[108 124 136 103 139 115 129] Answer: 136

[[117 144 101 148]
 [148 117 143 101]] Answer: 101

[113 152 102 133] Answer: 102

[121 120 132 106 119 131] Answer: 132

[145 116 154 119] Answer: 154

[[141 112 157 102 143 142 136]
 [116 107 106 118 118 120 126]] Answer: 157

[[152 130 123 108 158 100]
 [157 122 137 136 105 149]] Answer: 123
---
Q: [134 137 131 149 139]
A: 134, 139

Q:
[[134 148 132 149]
 [115 140 142 132]
 [152 124 102 101]]
A: 134, 101

Q:
[[154 133 131 102 134 147]
 [108 154 142 111 105 116]]
A: 154, 116

Q: [ 99 128 149 116 155 141]
A: 99, 141

Q: [125 131 128 157]
A: 125, 157

Q: [147 146 143 101 144 141 122]
A: 147, 122

Q:
[[148 137 113 113 128]
 [108 120 141 146 140]
 [116 153 133 134 115]]
A: 148, 115

Q:
[[116 141 128 130 121]
 [120 124 144 115 129]
 [140 110 147 115 150]]
A: 116, 150

Q: [107 101 152 110 117 120]
A: 107, 120

Q: [132 140 157 136]
A: 132, 136
---
[[107 152 121 121]
 [119 150 115 115]
 [133 144 110 110]] 115

[123 125 108 100 109 149] 125

[[125 143 130 130 131 151]
 [129 154 110 110 123 141]
 [125 152 126 126 128 156]] 152

[120 124 140 150 118 137 126] 140

[123 124 104 135 129 127 143] 104

[[136 114 104 133]
 [135 103 100 118]] 133

[[137 137 102 121 121 137 117]
 [135 130 124 117 124 135 138]] 124

[125 130 106 134 154] 125

[[112 139 113 124 138 153 122]
 [112 139 111 128 135 150 127]] 111

[[133 128 104 139 133 137 143]
 [151 120 129 145 136 126 140]
 [115 140 129 148 130 139 122]] 129
---
[[116 143 111 144 145 105 146]
 [138 119 111 135 120 117 140]
 [105 137 112 109 123 130 131]]
144

[115 128 125 157 111]
125

[150 131 138 142 129 145 144]
144

[112 110 125 151]
112

[[122 135 137 117]
 [113 139 140 142]
 [135 118  99 112]]
139

[130 108 124 155]
124

[135 153 120 128 158 155 150]
153

[142 122 141 106 148 131 133]
141

[156 141 118 133 121 132 127]
133
---
[[146 112 122 113 100 123]
 [144 142 149 102 132 140]] --> 140

[[137 128 115 137 108 140]
 [139 114 106 122 134 127]] --> 127

[[103 118 136 132 114]
 [136 123 128 122 127]] --> 127

[[120 108 116 134 122 134]
 [114 154 130 122 116 126]] --> 126

[[151 139 129 123]
 [118 148 133 142]] --> 142

[[123 143 145 121]
 [110 137 150 117]] --> 117
---
[123  99 128 147  98] Answer: 99
[108 114 100 112 108] Answer: 114
[131 124 105 133 127] Answer: 124
[142 136 122 117 103] Answer: 136
[123 135 145 130 101] Answer: 135
[139 136 117 150 132] Answer: 136
[124 115 125 133 101] Answer: 115
---
[155 129 124 120 121  99] value 129

[140 114 137 136 102 118 143] value 137

[[136 141 128 125 145 112 124]
 [122 151 116 141 127 115 124]
 [129 138 131 124 123 136 135]] value 131

[[115 112 127 103 107 112 136]
 [117 104 118 103 107 104 139]] value 118

[[102 134 103 152]
 [128 124 117 132]] value 152

[141 156 150 138 145 145] value 156

[[140 127 150 132]
 [109 147 113 105]] value 132

[119 134 157 109 123] value 119

[145 121 152 154 113] value 145

[[110 127 128 136 127]
 [145 128 128 131 128]
 [101 128 128 131 127]] value 101
---
[[124 124 128 128 144 127 114 126 127 130 125]
 [122 130 128 121 136 128 123 126 124 130 124]
 [132 121 128 121 131 126 116 125 125 129 123]
 [126 124 123 111 132 117 119 135 138 132 115]
 [143 119 127 119 137 125 111 124 125 130 126]
 [120 155 127 130 134 136 120 124 126 133 126]] gives 127

[[123 133 119 129 128 126]
 [137 127 125 129 125 102]
 [127 132 133 108 136 128]
 [110 132 128 134 112 122]
 [108 129 130 109 138 127]
 [125 133 127 133 121 132]
 [116 131 126 114 134 134]] gives 129

[[119 121 131 111 124 129 127 131 140 136 120 122 141 117 114 127]
 [119 128 135 136 110 144 134 123 134 124 123 126 122 134 136 146]
 [112 121 135 132 117 147 134 126 129 136 121 129 122 121 130 142]
 [125 135 127 116 114 132 148 137 134 136 121 117 137 126 125 135]
 [119 128 115 120 127 135 145 139 123 136 120 131 133 117 120 138]
 [128 135 135 132 127 141 141 134 107 140 127 126 122 130 141 127]
 [132 138 127 132 110 138 145 131 123 127 126 119 126 138 136 142]
 [116 125 123 124 114 135 134 129 145 124 120 129 130 126 120 150]] gives 117

[[145 109 109 124 112 106 111 132]
 [143 120 110 121 113 111 114 140]
 [146 126 110 126 114 115 115 141]
 [143 113 115 126 114 110 113 136]
 [139 120 117 128 119 117 120 132]] gives 106

[[126 118 127 121 126 117 117 120 119 120 118 118 126]
 [108 136 106 133 109 140 138 134 137 139 139 137 108]
 [115 130 115 130 117 132 130 130 131 131 131 131 115]
 [130 112 132 115 130 110 110 117 114 114 110 112 131]
 [112 134 111 133 113 137 135 133 134 136 137 135 112]
 [115 130 114 128 116 132 131 130 131 131 131 131 114]
 [137 110 139 119 137 108 109 114 112 111 110 109 137]
 [129 115 130 115 129 113 114 116 115 115 113 114 128]
 [124 124 124 128 125 124 123 123 124 124 124 123 124]
 [110 139 108 140 112 143 140 136 139 140 142 139 109]
 [112 135 111 133 114 138 136 132 135 136 137 135 112]] gives 118
---
[100 141 138 137 143 124 100]: 138
[119 101 123 135 128 129]: 123
[127 130 150 128 129 133 128]: 150
[132 101 104 142 126 143]: 104
[154 134 144 147 127 130]: 144
[111 131 100 134]: 100
[125 117 128  98]: 128
[136 155 121 149]: 121
---
[151 131 110 121] gives 131

[[108 120 114 118 124 146]
 [122 122 143 114 116 124]
 [128 119 140 102 105 113]] gives 119

[[126 146 126 121 143 145 146]
 [149 119 148 150 116 114 119]] gives 119

[133 110 102 113 150 137 149] gives 110

[157 137 130 154 142 126] gives 137

[114 128 152 150 107] gives 128

[113 148 143 132 144 157 103] gives 148

[135 112 132 142 103 121] gives 112
---
[[133 119 125 121 138 115 133]
 [148 137 139 151 126 118 143]
 [129 141 118 155 120 116 136]] result: 133

[[132 124 129 133 129]
 [127 132 116 136 151]] result: 132

[[143 112 137 145 121]
 [134 149 145 137 151]] result: 143

[[157 112 108 105]
 [112 127 137 143]] result: 157

[[125 125 136 134]
 [131 129 151 156]] result: 125

[136 121 121 152 100 124 138] result: 136

[125 128 127 130 114 142 156] result: 125

[124 104 142 111 137 129 112] result: 124

[[156 128 132 129 130]
 [156 148 132 129 130]] result: 156

[[125 123 126 137 121 152 122]
 [133 134 130 126 132 100 135]
 [126 123 126 136 123 144 123]] result: 125
---
[123 145 105 153] yields 145
[111 105 108 131 121] yields 108
[113 132 133 115 141 132 150] yields 141
[115 101 108 122 156 110] yields 122
[113 150 153 149 114] yields 153
[111 107 152 116] yields 107
[123 138 133 107 104 124] yields 107
---
[[137 128 113 154 135 157]
 [114 141 131 124 110 119]
 [125 130 131 122 126 115]] ⇒ 157, 110

[141 109 157 139 112 116 133] ⇒ 157, 109

[133 149 122 125 128] ⇒ 149, 122

[125 136 102 112 125] ⇒ 136, 102

[127 103 104 139] ⇒ 139, 103

[[131 136 106 134 121 129 125]
 [130 127 120 145 125 125 133]
 [133 125 141 123 121 121 122]] ⇒ 145, 106

[148 125 124 102] ⇒ 148, 102

[149 104 146 122] ⇒ 149, 104

[[127 121 117 142 135]
 [132 139 141 105 122]
 [129 120 116 145 137]] ⇒ 145, 105

[133 142 154 102 151 128] ⇒ 154, 102
---
[149 140 102 142 153] → 102, 153

[150 152 100 140 134 148 132] → 140, 152

[131 123 155 129 116] → 155, 155

[[128 127 136 124 138]
 [148 147 134 114 117]
 [114 106 123 137 143]] → 134, 148

[140 105 138 113 137] → 138, 140

[103  99 117 147 156] → 117, 156

[[124 102 135 135 120 109 119]
 [124 139 123 135 120 142 107]
 [124 102 135 135 120 110 119]] → 135, 142

[144 108 100 141 134] → 100, 144
